Here is a tiny trained network, its code and every weight. The questions are about switching its units off for an input and a class, where a switched-off unit gives its printed mean instead of its output.

import numpy as np


def w(rows, s, z=0):
    codes = np.array(rows[::2]) - 128.0
    scale = np.full(codes.shape[1], s)
    scale[-1] = z or s
    return codes * scale


def norm(h):
    return h / np.sqrt((h * h).mean(-1, keepdims=True) + 1e-5)


def f(y):
    return np.maximum(y, 0)


def log_softmax(a):
    a = a - a.max(-1, keepdims=True)
    return a - np.log(np.exp(a).sum(-1, keepdims=True))


def net(x, mask):
    res = np.array(x, float).reshape(1, 8) / 4 @ E
    u = 0
    for l in range(2):
        y = f(norm(res) @ A[l][:, :-1].T + A[l][:, -1])
        res = res + np.where(mask[u : u + 3], y, B[l][:, -1]) @ B[l][:, :-1]
        u += 3
    return log_softmax(norm(res)[-1] @ U[:, :-1].T + U[:, -1])


A, B = {}, {}
E = w([
[210,150,224,156],'x0',
[208,131,48,109],'x1',
[129,130,125,128],'x2',
[132,133,113,129],'x3',
[133,125,124,132],'x4',
[122,4,134,180],'x5',
[131,125,129,129],'x6',
[135,186,90,253],'x7',
],0.0042)
A[0] = w([
[241,146,254,162,2],'0.n0',
[79,121,179,146,63],'0.n1',
[180,114,160,134,92],'0.n2',
],0.0088,0.0052)
B[0] = w([
[2,106,14,86,252],'0.n0',
[81,169,235,138,170],'0.n1',
[118,97,45,117,171],'0.n2',
],0.0078,0.0036)
A[1] = w([
[113,237,114,52,107],'1.n0',
[140,81,169,2,3],'1.n1',
[168,14,131,161,133],'1.n2',
],0.0094,0.0041)
B[1] = w([
[158,53,158,130,253],'1.n0',
[123,207,81,246,212],'1.n1',
[180,141,160,101,207],'1.n2',
],0.013,0.0047)
U = w([
[125,113,134,115,253],'0',
[141,238,100,242,57],'1',
[30,53,53,36,55],'2',
[227,43,254,86,22],'3',
[124,114,147,105,159],'4',
[125,197,190,30,219],'5',
],0.0084,0.0051)

Each question gives the input, the list of numbers given to net, and the class t.
The units are the neurons (one row each of A and B). Each row of codes is followed by its name. A weight is (code - 128) times the scale printed after its matrix; where a second scale follows, it is the last column's (A, B and U).
mask holds one flag per neuron, layer by layer. A switched-off neuron (its flag False) gives its mean, the last column of its row in B, instead of its output. The means were averaged over made-up inputs and are rounded, as every weight is.
A unit's drop is (log p(t) with every unit on - log p(t) with that unit switched off) / (log p(t) with every unit on - log p(t) with every unit switched off).
The circuit of an input: a set's keep is (log p(t) with only the set's units on - log p(t) with every unit switched off) / (log p(t) with every unit on - log p(t) with every unit switched off). Starting from all 6 units, units are removed one at a time, each time the one whose removal leaves the highest keep (on an exact tie, the one counted first), for as long as the keep stays at least 0.8.
units of the circuit, in order: the units of the circuit, biggest drop first
unit that matters most: the unit with the biggest drop
k most important neurons: the k neurons with the biggest drops, biggest first
top k neurons in layer l: the k neurons of layer l with the biggest drops, biggest first
input [-3,-4,0,7,4,8,4,-5], class 3: unit that matters most	1.n2
input [3,7,4,0,4,2,-3,3], class 5: units of the circuit, in order	1.n1, 1.n0, 1.n2
input [-4,2,-2,6,-5,7,-2,0], class 3: 3 most important neurons	0.n0, 1.n2, 1.n1
input [3,3,0,6,-3,-7,-5,-8], class 1: 2 most important neurons	1.n1, 1.n2
input [-4,-6,-1,-5,-7,7,1,1], class 3: units of the circuit, in order	0.n0, 1.n2
input [7,1,5,-7,7,-7,-1,6], class 0: top 2 neurons in layer 1	1.n0, 1.n1
input [6,2,1,-1,-3,-6,-1,5], class 2: 3 most important neurons	0.n0, 1.n1, 1.n2
input [7,-5,1,6,-8,-6,-2,1], class 2: 2 most important neurons	0.n0, 1.n2
input [6,-3,4,2,5,3,-6,-6], class 1: 2 most important neurons	1.n1, 1.n0
input [-5,6,-6,-4,-3,-6,3,-4], class 3: 2 most important neurons	1.n0, 0.n0
input [-1,-8,-5,-3,-3,1,2,4], class 5: 3 most important neurons	1.n1, 0.n1, 1.n0
input [8,-5,-5,-1,-5,-3,1,6], class 2: 2 most important neurons	0.n0, 1.n1
input [8,2,7,2,-8,5,8,-7], class 2: 2 most important neurons	0.n0, 0.n2
input [7,3,-4,7,0,-8,-6,2], class 3: unit that matters most	1.n0
input [-1,0,-1,5,8,6,-2,1], class 3: units of the circuit, in order	1.n2, 0.n0
input [2,5,-2,-2,-5,-7,2,6], class 3: top 2 neurons in layer 1	1.n0, 1.n1
input [-5,-4,-2,-2,-5,8,-4,0], class 3: 2 most important neurons	0.n0, 1.n2
input [-5,6,5,4,6,6,-1,-4], class 3: top 2 neurons in layer 0	0.n0, 0.n2
input [1,-1,-1,3,6,4,-4,1], class 3: top 2 neurons in layer 1	1.n1, 1.n2
input [0,3,4,-2,7,-4,1,-7], class 1: top neuron in layer 1	1.n1
